Below is a small trained network, with its code and all its weights. Each question gives an input and a target symbol and asks what happens when units are switched off, that is, made to give their printed mean instead of their output.

import numpy as np


def w(rows, s, z=0):
    codes = np.array(rows[::2]) - 128.0
    scale = np.full(codes.shape[1], s)
    scale[-1] = z or s
    return codes * scale


def f(y):
    return y / 2 * (1 + np.tanh(0.7978845608 * (y + 0.044715 * y**3)))


def softmax(a):
    e = np.exp(a - a.max(-1, keepdims=True))
    return e / e.sum(-1, keepdims=True)


def log_softmax(a):
    a = a - a.max(-1, keepdims=True)
    return a - np.log(np.exp(a).sum(-1, keepdims=True))


def net(x, mask):
    ids = ['ΠΩαβδεζηλμξστ'.index(c) for c in x.split()]
    T = len(ids)
    res = E[ids] + P[:T]
    r = res
    for j in range(2):
        rows = slice(2 * j, 2 * j + 2)
        q, k, v = (r @ M[0][rows].T for M in (Q, K, V))
        z = softmax(np.where(np.tri(T) > 0, q @ k.T / 2**0.5, -1e9)) @ v
        o = O[0][rows]
        res = res + np.where(mask[j], z, o[:, -1]) @ o[:, :-1]
    y = f(res @ A[0][:, :-1].T + A[0][:, -1])
    res = res + np.where(mask[2:6], y, B[0][:, -1]) @ B[0][:, :-1]
    return log_softmax(res[-1] @ U[:, :-1].T + U[:, -1])


Q, K, V, O, A, B = {}, {}, {}, {}, {}, {}
E = w([
[75,104,85,120],'Π',
[87,46,68,150],'Ω',
[141,168,254,120],'α',
[144,108,53,197],'β',
[161,118,81,237],'δ',
[148,84,38,186],'ε',
[156,127,71,223],'ζ',
[64,161,50,44],'η',
[129,212,177,7],'λ',
[170,70,226,182],'μ',
[67,98,50,61],'ξ',
[131,176,14,105],'σ',
[130,121,27,147],'τ',
],0.0072)
P = w([
[150,63,94,93],'0',
[74,171,150,192],'1',
[188,157,107,169],'2',
[184,60,125,70],'3',
[9,135,142,176],'4',
[222,193,133,185],'5',
[219,70,145,59],'6',
],0.011)
Q[0] = w([
[9,253,133,255],'h1',
[207,183,80,173],'h1',
[168,197,91,169],'h2',
[115,206,55,214],'h2',
],0.024)
K[0] = w([
[65,116,8,163],'h1',
[4,130,169,142],'h1',
[20,166,157,146],'h2',
[40,132,77,177],'h2',
],0.025)
V[0] = w([
[151,17,107,214],'h1',
[116,69,250,236],'h1',
[168,143,124,212],'h2',
[125,100,199,108],'h2',
],0.021)
O[0] = w([
[153,78,235,185,255],'h1',
[151,85,103,255,36],'h1',
[164,156,166,184,115],'h2',
[100,98,99,169,1],'h2',
],0.017,0.0033)
A[0] = w([
[33,216,127,167,106],'n1',
[89,183,128,210,14],'n2',
[109,141,101,125,2],'n3',
[5,175,129,110,122],'n4',
],0.012,0.0061)
B[0] = w([
[96,39,254,116,156],'n1',
[94,131,143,26,200],'n2',
[222,59,241,114,141],'n3',
[142,128,93,196,252],'n4',
],0.018,0.013)
U = w([
[27,182,188,130,200],'Π',
[54,99,155,118,128],'Ω',
[106,146,72,216,255],'α',
[191,144,149,130,89],'β',
[232,232,131,233,126],'δ',
[197,114,152,114,74],'ε',
[218,173,153,166,89],'ζ',
[130,175,88,143,194],'η',
[225,97,83,102,113],'λ',
[173,50,110,154,64],'μ',
[64,92,90,73,89],'ξ',
[163,254,134,88,100],'σ',
[166,125,159,48,19],'τ',
],0.0092,0.0089)

Each question gives the input, a string of symbols that net reads in full, and the target symbol t.
The units are the heads (2 rows each of Q, K, V and O) and the neurons (one row each of A and B). Each row of codes is followed by its name. A weight is (code - 128) times the scale printed after its matrix; where a second scale follows, it is the last column's (O, A, B and U).
mask holds one flag per unit, heads first, then neurons. A switched-off unit (its flag False) gives its mean, the last column of its rows in O or B, instead of its output. The means were averaged over made-up inputs and are rounded, as every weight is.
A unit's drop is (log p(t) with every unit on - log p(t) with that unit switched off) / (log p(t) with every unit on - log p(t) with every unit switched off).
The circuit of an input: a set's keep is (log p(t) with only the set's units on - log p(t) with every unit switched off) / (log p(t) with every unit on - log p(t) with every unit switched off). Starting from all 6 units, units are removed one at a time, each time the one whose removal leaves the highest keep (on an exact tie, the one counted first), for as long as the keep stays at least 0.8.
units of the circuit, in order: the units of the circuit, biggest drop first
unit that matters most: the unit with the biggest drop
heads that matter: for each layer, one digit per head in row order, 1 if its drop is at least 0.15 and else 0, layers parted by /
input τ ξ η ζ δ μ ε, target μ: heads that matter -> 10
input τ β ξ λ ξ λ ε, target λ: units of the circuit, in order -> (n3; h1; n4; h2)
input Ω τ ε β τ σ, target δ: units of the circuit, in order -> (n2)
input μ τ τ ξ η σ, target λ: units of the circuit, in order -> (h1; n3; h2; n4)
input Ω ζ ε σ η ξ δ, target δ: heads that matter -> 11
input σ τ δ, target δ: heads that matter -> 01
input τ α ε, target ξ: heads that matter -> 11
input σ λ Ω σ, target λ: units of the circuit, in order -> (n3; h1)
input ε α σ, target ξ: units of the circuit, in order -> (n2; h1; h2)
input τ τ τ, target δ: heads that matter -> 01
input σ ε μ ξ τ ξ ξ, target μ: heads that matter -> 10
input λ σ ξ Π, target λ: units of the circuit, in order -> (n3; n4; h1; h2)
input μ τ λ, target δ: units of the circuit, in order -> (n2; h2)
input δ σ ζ, target σ: unit that matters most -> h1
input σ τ α δ α Ω, target ξ: units of the circuit, in order -> (n2; h1; n4)
input α σ β δ, target α: units of the circuit, in order -> (h1; n3)
input τ σ λ, target σ: heads that matter -> 11
input τ σ δ, target σ: heads that matter -> 11
input η σ Π Ω δ σ τ, target τ: heads that matter -> 10
input ξ λ Ω, target μ: heads that matter -> 11
input σ ε η τ α δ, target ξ: unit that matters most -> n2
